Each row is followed by one of two labels, saying whether the row has a hidden trait. Each part has a new trait and two new labels.
(in the rows, 128 means zero)
[108 137 119 124  82 111 142 134 128 113 118 129 127 123 136 131 133 121
 165 140 119]
RF
[121 149 116 129  61 129 145 122 128  98 114 128 122 120 137 132 132 118
 128 137 128]
ZJ
[112 157 109 124  86 119 151 121 128  88 124 132 129 118 134 128 123 120
 134 130 136]
ZJ
[120 140 118 130  43 121 139 135 128 100 114 130 121 122 137 137 139 114
 171 143 120]
ZJ
[169 129 127 157   1 161 105 136 132 104  92 102  92 131 138 159 190  87
  97 160  98]
ZJ
[130 142 119 131  89 124 136 137 130  99 110 112 133 130 133 135 141 126
 174 148 121]
RF
[118 160 107 126  70 123 150 125 129  83 128 128 126 117 133 130 123 116
 129 131 134]
ZJ
[126 159 111 131  42 133 140 125 130  91 117 124 120 120 133 132 133 111
  94 138 132]
ZJ
[152 136 104 131  87 130 133 134 127  97 124 113 123 125 133 140 144 112
 198 118 116]
RF
[125 138 118 130  56 119 138 134 129 109 114 121 123 125 136 137 145 116
 165 140 116]
RF
[113 145 109 124  88 112 149 136 126  90 120 134 128 120 137 135 130 115
 212 135 122]
ZJ
[130 140 116 131  81 123 136 133 129 105 113 118 128 127 135 135 139 121
 177 142 120]
RF

Next part:
[  1 185 120 141 174 112 133 126 144 141 130 128 134 123 119 173  80 134
 255 147 132 116]
X
[213 109 128 146 131 115 122 144 135 137 118 134 122 141 125 138 148 130
  85  77 142 107]
C
[125 146 132 180 184 143 145 135 149 136 107 134 137 121 174 152 120 131
 110 149 138 134]
C
[111 152 133 163 152 105 133 153 113 112 131 133 144 136 141 148  82 142
 125 148 131 132]
X
[ 29 165 124 123 156  96 139 134 129 132 125 136 133 142  52 189  74 143
 252 125 135  93]
X
[ 25 166 123 138 163 134 122 115 147 145 123 130 132 112  95 157  98 138
 187 160 135 115]
X
[130 135 126 125 121 115 133 125 143 135 136 132 126 157 106 125 110 134
 181 103 135  99]
X
[ 99 162 128 157 175 134 149 132 129 121 115 129 142 115 192 140 117 124
 158 160 127 136]
C
[ 81 178 123 135 155 124 131 124 158 128 118 135 122 117 116 191 118 140
 201 140 131  97]
C
[171 143 127 130 142 121 140 118 117 147 109 131 132 112 111 141 162 124
 189 122 131  77]
C
[ 93 205 130 133 173 101 161 154 117 137 137 131 132 161 149 129 109 141
 208 205 126 120]
C
[ 73 126 130 130 152 129 119 113 130 142 118 132 125 106  82 179 129 134
 168 112 135  75]
C
[176 119 121 130 141  97 145 162 131 137 127 138 119 146  76 133 135 130
 160 133 135 114]
C
[118 146 134 167 146 133 138 122 119 133 121 129 139 110 165 111 107 128
 106 151 139 133]
C

[132 149 162 132  92 133 152 112 117 153 137 139 132 149 118  96 112 122
 147]
(75)
[125 137 159 121  79 139 179  95  76 182 153 139 145 164 142  84  90 122
 153]
(75)
[155  85 117 130 146  92 121 170 188 112 102 133 127  57 129 157 199 117
  90]
(76)
[116 167 154 128 114 152 149 103  92 164 140 138 129 180 116 100  89 137
 164]
(75)
[152  86 104 125 148  90 110 168 180 113 107 124 124  44 134 165 190 121
  93]
(76)
[129 154 112 128 187 148  85 134 116 114 126 129  95 126  87 169 125 156
 129]
(76)
[125 159 122 133 183 149  96 136 120 107 119 136 102 131  77 161 123 153
 130]
(76)
[115 175 128 133 171 150  98 122 106 123 126 133 100 152  85 146 110 156
 148]
(76)
[150  80 124 134 112  97 170 155 176 135 101 154 185  64 149 133 185 101
  89]
(75)
[134 145 121 142 177 129  95 149 157  82 100 144 115  93  83 173 157 142
 108]
(76)
[143 146 182 142  64 129 166 113 131 127 132 149 140 136 115  85 137 106
 123]
(75)
[107 188 142 135 158 161 105 113 100 126 131 133 100 172  77 128  95 155
 163]
(76)
[155  96 119 133 148  98 106 168 179 104 103 129 115  53 114 167 197 123
  91]
(76)
[130 155 117 132 199 148  67 142 119  79 120 124  72 113  69 189 135 159
 113]
(76)
[159  94 114 140 161 101 127 181 214 134  81 148 142  34 119 164 214 125
  93]
(76)
[106 166 134 122 112 155 153  97  85 170 147 131 138 197 129  99  68 139
 171]
(75)
[109 184 140 130 138 161 124  99  92 150 139 133 113 197 103 109  80 152
 176]
(75)
[151  91 120 126 132  99 124 152 160 109 112 132 135  72 129 155 176 118
  91]
(76)
[141 123 140 133 121 120 133 133 139 112 122 142 134 110 118 132 149 119
 105]
(76)
